[[ 28  82 -58  23]
 [ 94 -36 -98  42]
 [ 42 -42 -45 -54]
 [-92  18  49  29]
 [-61  69 -72   3]]
|
[[ 28  82 -58  23]
 [-61  69 -72   3]
 [-92  18  49  29]
 [ 94 -36 -98  42]
 [ 42 -42 -45 -54]]

[[-14 -33  35 -12   5  27  -4  52   2]
 [-16  25   1  11   6  -2  23 -93   4]
 [-29  -3  20 -41 -16  15   5  53  -5]
 [ 13   1  21 -46  -7  32  -5  32 -36]
 [-51  19  15  16 -12 -23  -3 -76   9]
 [-26  14  22 -32  31 -19  30 -47   3]
 [-11 -13  23 -36 -25  11  15  22 -42]]
|
[[-16  25   1  11   6  -2  23 -93   4]
 [-51  19  15  16 -12 -23  -3 -76   9]
 [-26  14  22 -32  31 -19  30 -47   3]
 [ 13   1  21 -46  -7  32  -5  32 -36]
 [-29  -3  20 -41 -16  15   5  53  -5]
 [-11 -13  23 -36 -25  11  15  22 -42]
 [-14 -33  35 -12   5  27  -4  52   2]]

[[-73  -1  10]
 [-14 -48 -46]
 [ 35  79  12]
 [  5   6 -39]
 [-18  15  22]]
|
[[ 35  79  12]
 [-18  15  22]
 [  5   6 -39]
 [-73  -1  10]
 [-14 -48 -46]]

[[  0  -5   2]
 [ 25   7   6]
 [  8   3   2]
 [-74 -57  -6]]
|
[[ 25   7   6]
 [  8   3   2]
 [  0  -5   2]
 [-74 -57  -6]]

[[-42 -34 -41]
 [-29 -69  -7]
 [-66 -49 -56]
 [-70 -13 -54]
 [  7 -66   8]
 [ 80  34  96]
 [ -4  15 -54]
 [ -8 -45  21]
 [-24  -7  12]
 [ -8  12 -70]]
|
[[ 80  34  96]
 [ -4  15 -54]
 [ -8  12 -70]
 [-24  -7  12]
 [-70 -13 -54]
 [-42 -34 -41]
 [ -8 -45  21]
 [-66 -49 -56]
 [  7 -66   8]
 [-29 -69  -7]]

[[-31  14  15  -4  -2   2   8  11   5   3   3   2   2  10 -19   5]
 [ 43 -59 -41   6   3 -15 -36 -22  -6  -3 -11 -15 -12 -18 -26 -23]
 [-13  61  60  13  -8 -13  28  73  24 -17 -17   2 -23  50  44  13]
 [-36  20  21  -4   1 -12 -13  14  10   7  -6  -4  -8   7  11 -19]
 [ 44  95  68  30  -9  23  66  92  27 -95  -9  28  14  65  82  85]]
|
[[ 44  95  68  30  -9  23  66  92  27 -95  -9  28  14  65  82  85]
 [-13  61  60  13  -8 -13  28  73  24 -17 -17   2 -23  50  44  13]
 [-36  20  21  -4   1 -12 -13  14  10   7  -6  -4  -8   7  11 -19]
 [-31  14  15  -4  -2   2   8  11   5   3   3   2   2  10 -19   5]
 [ 43 -59 -41   6   3 -15 -36 -22  -6  -3 -11 -15 -12 -18 -26 -23]]
---
[[  0  25  75  47]
 [ -1  66  55 -54]
 [  4 -87 -78  30]]
|
[[  0  25]
 [ -1  66]
 [  4 -87]]

[[-91  49  48  49]
 [  1  -8  -6  -8]
 [  7 -54 -54 -54]
 [-63  52  55  51]]
|
[[-91  49]
 [  1  -8]
 [  7 -54]]

[[ -5 -57  30 -31]
 [  0   4  18  86]
 [-10   6  -2  33]
 [-35  -6  39  19]]
|
[[ -5 -57]
 [  0   4]
 [-10   6]]

[[ 18   4  77]
 [-50  27  -3]
 [ 26  20  52]
 [-18 -22  33]
 [-15  59  27]]
|
[[ 18   4]
 [-50  27]
 [ 26  20]]

[[-10   3 -12 -12  10]
 [-12  74   5 -26  42]
 [-10  -8 -41 -24  10]
 [ -8   2 -43 -24  14]]
|
[[-10   3]
 [-12  74]
 [-10  -8]]

[[-97 -26  80 -89  10]
 [ 84 -24 -34  59 -22]
 [-19  25 -91  30 -50]]
|
[[-97 -26]
 [ 84 -24]
 [-19  25]]

[[ 39 -29]
 [ 36 -64]
 [-79  74]
 [ 42 -23]
 [ -6  -5]]
|
[[ 39 -29]
 [ 36 -64]
 [-79  74]]

[[ 43 -43   0  -2]
 [-39 -99 -77 -63]
 [-46 -10 -68 -54]]
|
[[ 43 -43]
 [-39 -99]
 [-46 -10]]
